Here is a tiny trained network, its code and every weight. The questions are about switching its units off for an input and a class, where a switched-off unit gives its printed mean instead of its output.

import numpy as np


def w(rows, s, z=0):
    codes = np.array(rows[::2]) - 128.0
    scale = np.full(codes.shape[1], s)
    scale[-1] = z or s
    return codes * scale


def f(y):
    return y / 2 * (1 + np.tanh(0.7978845608 * (y + 0.044715 * y**3)))


def log_softmax(a):
    a = a - a.max(-1, keepdims=True)
    return a - np.log(np.exp(a).sum(-1, keepdims=True))


def net(x, mask):
    res = np.array(x, float).reshape(1, 7) / 4 @ E
    y = f(res @ A[0][:, :-1].T + A[0][:, -1])
    res = res + np.where(mask, y, B[0][:, -1]) @ B[0][:, :-1]
    return log_softmax(res[-1] @ U[:, :-1].T + U[:, -1])


A, B = {}, {}
E = w([
[138,192,123,140],'x0',
[169,119,50,129],'x1',
[29,149,2,81],'x2',
[64,86,236,119],'x3',
[134,153,159,44],'x4',
[64,47,141,169],'x5',
[78,221,144,173],'x6',
],0.0092)
A[0] = w([
[97,172,130,104,54],'n0',
[184,95,187,130,117],'n1',
[77,188,122,138,203],'n2',
[53,111,155,115,61],'n3',
[179,168,130,139,192],'n4',
[161,135,96,97,78],'n5',
[25,94,128,87,126],'n6',
[90,126,144,73,144],'n7',
[128,157,107,114,145],'n8',
[140,73,96,46,168],'n9',
[47,116,133,134,119],'n10',
[180,123,113,48,243],'n11',
[141,126,215,135,171],'n12',
[79,80,35,103,2],'n13',
[165,111,223,120,92],'n14',
[151,67,61,185,109],'n15',
[95,105,246,66,139],'n16',
[193,76,104,73,229],'n17',
[74,144,92,188,133],'n18',
[118,79,145,73,237],'n19',
[88,155,135,126,169],'n20',
[85,111,113,127,182],'n21',
[21,135,170,56,77],'n22',
[144,196,105,152,237],'n23',
[120,81,71,174,155],'n24',
[142,206,156,180,129],'n25',
[134,75,93,155,106],'n26',
[134,178,122,135,226],'n27',
[127,118,97,204,191],'n28',
[79,140,164,90,160],'n29',
],0.013,0.0038)
B[0] = w([
[134,101,114,115,148],'n0',
[172,149,191,86,216],'n1',
[149,123,87,114,194],'n2',
[64,119,153,160,179],'n3',
[124,186,126,128,195],'n4',
[138,131,139,103,164],'n5',
[40,154,69,130,211],'n6',
[90,134,144,155,161],'n7',
[158,105,84,145,156],'n8',
[138,163,65,120,203],'n9',
[93,111,140,152,187],'n10',
[126,153,86,90,215],'n11',
[143,143,199,130,224],'n12',
[146,121,130,138,210],'n13',
[130,132,172,103,227],'n14',
[214,2,74,93,206],'n15',
[105,109,179,128,244],'n16',
[89,165,87,30,225],'n17',
[144,116,120,113,186],'n18',
[62,190,102,102,191],'n19',
[92,149,88,106,160],'n20',
[104,104,105,156,167],'n21',
[83,108,127,152,206],'n22',
[164,157,105,134,209],'n23',
[171,63,55,150,194],'n24',
[189,204,154,149,202],'n25',
[156,102,123,126,172],'n26',
[196,184,105,189,181],'n27',
[195,98,164,181,187],'n28',
[43,147,133,201,174],'n29',
],0.0082,0.011)
U = w([
[97,185,81,128,252],'0',
[113,136,93,42,78],'1',
[138,213,125,203,51],'2',
[15,108,111,199,166],'3',
[128,111,237,76,95],'4',
[142,8,75,157,88],'5',
],0.011,0.0034)

Each question gives the input, the list of numbers given to net, and the class t.
The units are the neurons (one row each of A and B). Each row of codes is followed by its name. A weight is (code - 128) times the scale printed after its matrix; where a second scale follows, it is the last column's (A, B and U).
mask holds one flag per neuron, in row order. A switched-off neuron (its flag False) gives its mean, the last column of its row in B, instead of its output. The means were averaged over made-up inputs and are rounded, as every weight is.
A unit's drop is (log p(t) with every unit on - log p(t) with that unit switched off) / (log p(t) with every unit on - log p(t) with every unit switched off).
The circuit of an input: a set's keep is (log p(t) with only the set's units on - log p(t) with every unit switched off) / (log p(t) with every unit on - log p(t) with every unit switched off). Starting from the 12 units with the biggest drops (on a tie, the unit counted first), units are removed one at a time, each time the one whose removal leaves the highest keep (on an exact tie, the one counted first), for as long as the keep stays at least 0.8.
units of the circuit, in order: the units of the circuit, biggest drop first
top k neurons: the k neurons with the biggest drops, biggest first
drop when u is switched off: that unit's drop, to one decimal
input [-6,3,-8,-7,-2,5,5], class 5: units of the circuit, in order	[n15]
input [5,-3,7,-6,7,5,8], class 3: units of the circuit, in order	[n22, n29]
input [7,-2,3,4,8,-1,7], class 3: units of the circuit, in order	[n22, n29]
input [2,6,-1,7,2,-4,2], class 4: units of the circuit, in order	[n6, n9]
input [7,8,4,5,0,-7,5], class 2: units of the circuit, in order	[n27, n17]
input [2,0,-6,4,-8,7,-5], class 4: top 3 neurons	[n1, n12, n14]
input [1,-5,3,1,-7,7,-4], class 5: top 2 neurons	[n15, n24]
input [-2,-2,6,-8,-7,-4,5], class 5: top 2 neurons	[n15, n24]
input [-5,5,0,2,0,2,7], class 3: top 2 neurons	[n15, n1]
input [-7,8,-4,7,6,6,3], class 3: drop when n29 is switched off	0.8
input [-4,6,4,4,0,-2,4], class 3: drop when n27 is switched off	0.0
input [2,-3,-5,-8,1,3,-8], class 1: drop when n17 is switched off	0.3
